Both labels of each row
[ -7.2  -9.4  -2.6   1.4   3.7  -6.1   7.0  -2.6  -4.6 -33.4  -4.2 -20.8
  28.0 -43.6 -15.9  10.4 -16.6   7.7  -1.0  -8.8   1.2  -9.8   9.8  -2.7
  -1.0  -5.2 -26.7  19.3  -7.6  -6.9  -7.4  -7.2   6.1  -3.3 -38.7   0.3
  -6.2 -17.0  11.9  -7.6  -0.4 -16.1   2.1  -9.6  18.4  -1.0   1.3  -4.2
   2.3 -22.1  20.5  -9.9  -0.5  -5.7 -10.5 -25.5  -6.7  -3.1   0.4   1.2
  -5.9   4.5 -12.0   7.4  -4.1  26.9  20.3  32.4   0.3   2.3  -2.8  11.1
   2.6   2.0  15.4  -0.4  -0.7] -> W + T
[ -7.5 -31.3   0.2  11.7   3.1   5.2  -1.5   0.9   0.5 -17.7  -1.8   1.1
  27.5   1.4 -15.1  -7.9 -13.1  13.9  -1.0 -25.2  12.6  19.7  31.8 -11.2
 -10.7 -18.2 -20.9  18.1 -13.5   9.8  -8.0   9.1  16.7   0.6 -26.5 -16.1
  -1.7   9.5  -5.2  -2.1   6.9 -40.5   5.9 -12.8  -4.1   1.9  -5.6  19.5
  -2.6  17.1   6.1   1.2  10.5   4.9  -3.7  -0.3 -12.3   6.5  -2.6   0.7
 -11.1  -4.0  -9.9   3.9  -4.5 -28.1   2.3   7.3  10.3   0.1   5.1   8.0
 -15.6  -4.4  -2.7  -7.1  28.7] -> Q + T
[  9.6  11.1  -2.9  -5.5  -0.7   6.7  -2.8 -29.5  -1.1   2.1 -10.2 -12.1
  -4.6 -13.4   1.3   1.8  -3.6   9.0   9.0 -14.7   2.7   6.9   3.8  10.5
   7.6  -5.5  -2.7  39.5  -2.7   9.9  -0.8 -12.8   1.7   6.5  12.5  -0.2
   4.8 -17.0 -10.0   8.1  -2.0  -2.5 -18.3  -3.6   7.1  11.3   4.1  11.6
  -1.5 -30.4  19.8  -1.7   9.0  11.4 -12.4   4.1 -27.2  -3.7  -4.0  -2.6
  -3.6 -26.2  -8.7  17.4  -5.9   0.2  14.4   8.3   4.8   6.3   4.7  -0.1
 -15.8  18.9  15.1  11.7  41.8] -> W + S
[  7.1   8.5  -1.9  11.4  -1.5   0.9   7.0   9.4 -17.9 -37.1  -2.8  -0.1
  18.5   7.4 -12.8 -11.4  -8.4   5.1   1.1   3.0   5.1  -5.6  14.8  -7.5
  -2.5  -8.6   9.4  21.0 -21.1   0.7  -3.3  12.4  -2.7  -4.6 -14.1   2.9
   5.1  -6.7   3.2 -24.6  -0.3 -11.8  -4.8  -5.0  -4.7  -0.6  -1.2   8.4
  -3.3 -23.3   4.7  -4.0   9.0  17.4  -5.9  -7.7  -8.6  -3.0  -4.6   5.1
 -13.5  -2.0  -6.2  17.9  -7.6  34.1  11.7  25.2   1.2  -1.7 -15.8  11.1
   3.9   0.2  17.5  -4.1   2.8] -> W + P
[  3.1  16.5  -4.3  -8.4  -2.4  20.8  -2.5 -34.3   5.9  -3.9  -5.4  -9.3
  -3.2  20.5 -12.9 -16.0  -0.2   5.3  -0.9  -9.1   4.7   7.8  10.0  18.8
  -0.7 -13.5  12.1  35.4  -7.3  -2.8  13.5 -13.6  -6.2   4.7  34.1   3.9
   7.9   2.3  -0.7  12.6   1.3   1.1 -12.6   1.5 -15.7   6.8  -3.9   1.1
  -8.1  -1.2  10.1  -4.8   8.3   2.2  -8.1  -1.2 -49.7   0.0   8.3   1.9
   2.8  -3.6  -6.8   8.1  -2.3 -15.9   0.6   6.0   4.9   4.8   3.9  -9.4
 -11.3 -11.3   1.2  -0.2  44.1] -> V + S
[-10.3  16.6   2.3  -7.8   1.3  15.4   4.1 -42.4  -1.8 -13.1  -3.6   1.5
   1.4  22.7 -12.1  -8.9   9.2  -4.5   6.0  -7.5   6.1 -10.0  15.7   1.4
  -9.6  -6.9  22.7 -24.2 -17.0  -7.9  13.4  -3.6  -4.1   4.2  29.5 -26.8
   8.2   3.7   0.3   6.2  -9.5  34.0   1.4   3.3   7.1  -0.6  -1.9   9.3
  -2.3   3.5  -3.6  -4.3  -5.2  20.8  -7.5  -2.2  16.3  -1.5  15.1 -15.2
  -1.4  -3.7   6.8  -0.7  -5.6  -5.6 -10.5  13.6 -24.7  -6.7  -8.1 -22.7
  -9.6   5.4  -8.4  -1.0  69.2] -> V + P
[  3.0   1.7  -3.5   3.6   3.9   4.1  -3.8  -7.7   4.9 -14.4   9.9   0.0
  14.1 -11.8  -4.3  -2.8 -15.5   7.1  -5.2 -11.8   0.1   7.3  -0.7   5.2
  -1.6   4.8  14.3  27.0   2.1   6.1   3.8 -13.7  -3.5  11.9 -11.9   6.6
   2.9  -3.2  20.2   5.5  15.0 -27.2   1.2  -6.5 -10.0  -1.2  -7.0  16.8
  -1.4 -11.9  -5.2   1.6   4.1   2.1 -10.0  12.3 -33.1  10.7  -2.6  13.4
  -7.2   5.2  -3.2   2.5   1.5  34.2  14.7  17.3   1.5  11.6  12.4   4.6
   5.9   0.5   4.0   9.7 -14.0] -> W + S
[  0.7  -4.1   1.4   5.2  -6.9   4.0   3.3  -3.7  -9.3 -14.8  -4.7  -3.2
   1.5 -20.9  -5.5 -10.6  10.0  -9.8  -4.6  -5.8   1.3   4.1  -0.6  -2.1
   2.9   8.0   9.7  29.2  -0.3   2.8   7.6 -11.0   0.0   3.6 -12.0  -2.9
  -8.1 -15.2  -5.5   0.5  -3.2 -14.8  -4.1  -2.5  -2.2   0.6   1.0  24.0
   7.0 -25.7   4.5   4.5  11.6  14.8  -4.9  -4.2  -6.5  -4.8  -2.1   8.7
 -18.2   0.0  -2.2  25.5   0.8  47.9   8.6  17.0  14.1   7.2  -0.6  -5.6
   4.0   3.4  -4.5   6.5   1.7] -> W + S
[  5.0  -1.3   4.2   2.2  -4.5   1.4  -1.4 -16.6   0.7 -24.6   5.9  -2.7
  15.7 -29.2  -5.5   0.6  -8.8   2.3   6.8   1.2  -1.9  14.8  30.2   3.5
   0.8  -5.2  -7.2  36.2 -11.5  12.0  -2.1  -5.3   0.2 -13.8 -27.2   6.5
   1.7  -4.1   6.5  -0.1   8.7 -18.5  -1.1  -6.2   4.2  -4.7   1.3   9.9
  -7.8 -14.8  20.0 -12.2   2.9  10.2  -2.1  -1.4 -22.4  -4.8  -7.2   3.5
 -15.6  -1.8  -1.8  -3.1  -0.1  20.8  10.4  10.7  13.5  12.6   1.0   3.7
  -4.6   1.1  12.4  12.2  51.0] -> W + A
[-13.1  16.6  -4.3  -4.9  10.2  20.5  14.0 -10.6 -12.2 -11.3  -1.7 -10.4
  -0.9  44.9 -16.8 -25.1  16.6  -9.4  -2.1  -1.8   2.0 -24.7  -9.4   3.1
  -6.3   0.6  22.3  -4.3 -18.0  -5.2   8.2   2.0  -8.5   6.7  38.3 -25.3
  15.2  -3.8   0.5   4.3  -5.8  37.8  -3.3   1.5 -32.2   6.2   6.0   6.5
 -12.9  -2.3 -19.1   7.3  11.5  28.4 -12.1   2.2  -0.3 -10.7  10.0  -2.9
   3.0   2.2  -5.7  12.5  -1.8   2.0 -21.8   2.4  -8.7  -3.2  -2.2  -9.1
  -3.2   2.8  -7.9  -0.3  39.8] -> V + P
[  3.0 -33.7  12.9  25.3  -3.4   1.7   2.9 -16.9  -5.0 -25.6 -11.3  15.0
   9.9  14.6 -20.2  11.2 -11.4  14.1  -5.0 -14.4   8.4   6.3  23.9   6.0
  -5.8  -8.2 -28.2  -2.8 -21.0  11.8   1.9   6.7   9.3   6.8 -16.4 -34.8
   1.0  -0.9 -15.3   0.3  -4.4   3.8   7.5   3.4 -32.7  -8.8   0.3  19.2
  -6.3  24.5   3.4   0.3   2.0  -5.4  -8.9  -5.6   1.6   2.1   1.6  -3.1
  10.1  -2.1  -5.3   7.0   8.7 -20.2 -12.4   1.4  -1.7 -17.8   4.0  15.5
 -12.0  -4.0   4.9   0.9  -1.4] -> G + T
[ -2.1 -17.1   1.2   3.4  10.3   2.2   7.7  -4.4  -6.9 -25.9 -21.1  -8.0
  15.7 -24.4 -10.1   2.2 -10.9  -0.9  -4.1  -6.4  -1.2   2.6  31.7   0.8
  -4.3  -4.0  -5.8  14.6 -21.0  14.0   2.9  -4.9  12.4   1.2 -37.5 -22.7
  -1.7   3.8   2.2  -2.1   2.3 -19.8   4.3  -1.1  -8.4  -1.4   4.2  10.3
 -10.4 -17.5   8.1   2.2   4.9   9.9  -7.5  -3.2  -7.5  -5.0   5.5   5.8
 -20.2  -1.7 -16.5   8.8  -5.3   9.3  -2.8  12.7  -4.1  -5.0  -3.3   6.6
  -6.8   4.6   3.5   1.8  22.4] -> W + T
[  8.5 -17.1  16.0  11.2 -10.5   5.6   4.5 -37.0   1.8 -18.5 -14.5  -2.6
  -5.3  23.6 -27.8   2.0 -17.9  12.0  -2.5 -34.3   9.5  11.2  -6.4  22.3
  -0.9  -0.5 -13.6  23.2 -17.6   7.2   3.4   7.8   9.7   2.7  11.2 -56.5
  10.1  -9.5 -32.9   4.7  -2.9 -13.3   4.7  -8.7 -62.0  -9.5  -0.8  27.3
  -6.0  24.7  14.4  10.3   2.0   5.3 -32.3  15.4  -7.2  -7.4   3.3  -1.5
   7.5  -4.7  -4.0  30.2  -7.1 -30.8   0.1 -17.7  21.6  -5.4  19.0  -5.5
 -19.5  -4.9   4.6  20.7 -18.9] -> G + S
[  7.6   1.8   1.4  12.0 -11.0   2.4  -2.4  -2.7   4.1 -21.0   1.6   0.6
  11.5 -33.7  -1.0   4.0 -19.0  11.9   0.6 -13.3  -0.8  11.9  34.6   4.1
   0.6  -8.6   5.3  23.5  -5.7   4.4  13.7  -2.9  -4.9  -0.2 -32.7 -22.0
  -4.0  -3.6  -4.9 -15.9  -0.8 -16.3  -3.8 -11.1  28.8 -15.0  -8.2  10.1
  -5.6 -21.0  16.3  -0.4  -1.8   6.5  -3.5  -8.8 -18.7  -2.6  -7.7   6.4
  -6.6  -4.4 -11.7 -13.6   0.9  40.0   6.4  17.4  -9.5  -0.4 -14.3   1.0
  -3.7  -0.6  10.2   6.8  10.9] -> W + T
[-10.0 -12.2  16.1  13.3  -4.0  -0.5   9.5  10.9  -6.3 -27.4   0.1   4.9
  25.4  13.4 -11.7  -8.4  -3.9   0.6  -6.6 -13.6  13.5  -0.3  -3.1 -15.1
   4.8 -11.3 -20.1  12.6 -17.3   8.4  -0.8  28.2  11.4   5.8  -6.1  -3.5
   2.8   8.1   4.0  -7.8   2.4 -10.9  18.0  -1.9 -41.0   0.2   7.2  18.9
  -1.8  15.8  -5.9   0.1  -1.6   1.1  -6.1 -13.8  -8.2  -0.7   4.0   3.4
  -1.0   1.5  11.1   7.8  -2.6  20.4  -8.0  -1.6  14.4 -14.8  -5.4   4.9
  -3.0  -1.4  -3.9  -5.1  -5.5] -> G + P
[ -1.6  -9.4   9.4  12.5   5.6  -0.4   9.0   6.5  -5.0 -30.2  -0.1   0.8
  24.1 -35.9  -9.3  -6.7 -11.9   2.8  -9.9  -5.5  -4.3  -7.5  25.8  -3.7
   7.2   2.3  -4.9  25.3 -14.5  14.7  -2.9   0.4  13.7   4.4 -31.3 -15.8
  -4.3  -7.8  16.3  -7.5  -8.1 -10.3  -2.4   0.3   5.9  -4.1   4.0   7.6
   6.1 -37.0  11.6  -5.6  13.2  15.3  -7.0  -6.2  -8.5 -15.2   1.6  -8.6
  -8.8   3.7  -3.0   2.9  -4.4  56.0  12.1  25.6  -2.2   2.0  -6.6 -12.1
   0.3   5.7  26.0   4.5  -2.8] -> W + P

Two labels a row
[ -1.1  -3.4  -2.6  -2.3   6.1  -6.9  -4.3   0.7  43.2  11.0  -5.5   0.8
 -11.7  28.0  -2.5  -3.6   0.9  -5.2   2.5   8.7   3.8   6.4   1.2   2.1
   0.9  -2.1   3.9  -3.2  -2.3   1.7  -4.3 -16.5  -3.0  -0.9   2.0   2.1
 -39.1  -9.2   3.2  -2.4   1.9  12.0   5.8  17.4   7.8  -1.1   0.7  -7.1
 -12.1   2.7  -0.2   4.7  50.5  -4.4  -2.2  -4.5  -4.5  -4.1  -5.5  -9.4
   1.3  -2.2  -7.3  -0.5  -1.7   6.5   5.7   5.7  11.4  18.9  -3.9 -10.9
  -4.4  -4.3  -2.7  24.2 -14.2] -> (72) + R
[  0.3  -6.6   0.0   1.1  -3.8  -3.8   2.4   3.4  28.5  10.0  -4.5   6.8
 -27.6  28.7  -3.4   1.4  -1.4   4.4   9.8  47.1  15.1  -3.9  -4.2  -8.2
  -2.0  -2.7   5.7   2.9  -7.4   1.5  -7.0  -5.4  -1.9   3.1  -2.6  -6.1
 -25.4 -11.0  -2.3  -4.6   4.3   4.7  -3.5  -0.5   9.8   1.1   2.6  -8.4
 -10.2  -5.4   8.1  -1.3  16.2  -0.3   2.0   1.6  -3.1 -17.7  -4.4  -6.0
   3.6  -8.7  -9.9   2.2 -11.7   1.8   3.7  -2.1   6.3  15.1   0.5 -17.0
  -3.8   4.9 -26.4  17.0  -2.8] -> (72) + L
[  3.4   6.7   4.1   1.3 -10.7   2.1   3.2  -6.3 -17.2  -1.9   2.9   5.3
  28.2 -13.8  -3.4  -3.0   6.4   8.7 -13.6 -24.5 -22.2   9.8  -2.4  -2.1
  -4.1   1.5  33.5  -4.4   2.5  -2.9  -3.0   3.0   5.5  -1.0  -1.3   0.3
  -2.0   5.1  -4.4  -2.0  -3.0   0.9 -15.0 -18.7  -1.5 -10.1  -3.6  11.4
   9.8   2.3   8.8   0.8 -41.4   0.9  12.8   6.9  -0.3   3.9  -8.9   7.3
  -9.5  -8.4  -7.2 -18.7   4.1   3.5   0.9  -7.1  -9.5  -3.1   3.6  16.2
   6.0   5.9  29.9  -7.2  -7.0] -> (76) + L
[  5.4  11.9  -2.9  -4.6  -4.8  -1.5   3.2  -7.6  34.3  -6.8   2.2   2.2
  45.1 -11.6  -6.6  -3.3   5.6   6.4  -3.0  -3.5 -32.3   6.3   3.2  -2.5
   1.2  -0.4  28.1   3.1   1.7  -0.6 -10.0   6.8   9.1   0.4   0.1  -2.3
 -27.3  11.4  -6.3   1.3  -3.0   1.7 -13.4 -15.2   2.2  -4.4  -3.9  12.1
   3.5   8.2 -16.0   2.4  -6.4  -5.3   4.4  18.0  -3.0   3.9  -5.3  -6.7
  -4.5   3.2   1.4 -17.4   3.9   2.1  10.0   4.3  -7.9   3.7   3.8   5.0
  -3.7   4.9  12.0  11.2  -2.2] -> (68) + L
[  3.7   9.4   3.1   0.1 -11.1   4.8  -2.9  -4.0  16.2  -1.6  -0.1  -9.7
  13.6 -15.0  -4.4  -7.5   4.4   7.7 -26.4 -31.0 -27.5   7.2  -1.8  -4.0
  -2.5   1.3  42.5  -7.2   3.0  -1.9   0.9  -3.1   7.1  -3.3   0.9   5.2
  -4.5  -4.9   1.4   1.1  -1.0   5.1  -5.6  -8.3  -3.7 -14.0   1.6   9.6
  -3.6   6.1  14.7  -5.4 -53.4  -1.3   7.5  -0.8   0.7  11.8 -18.8   0.2
  -3.9  -7.2 -13.7 -17.2   0.9   5.8   6.1  -3.8  -7.9   0.8  -2.2  17.4
   8.0  -2.6  43.3  -2.7 -20.0] -> (76) + L
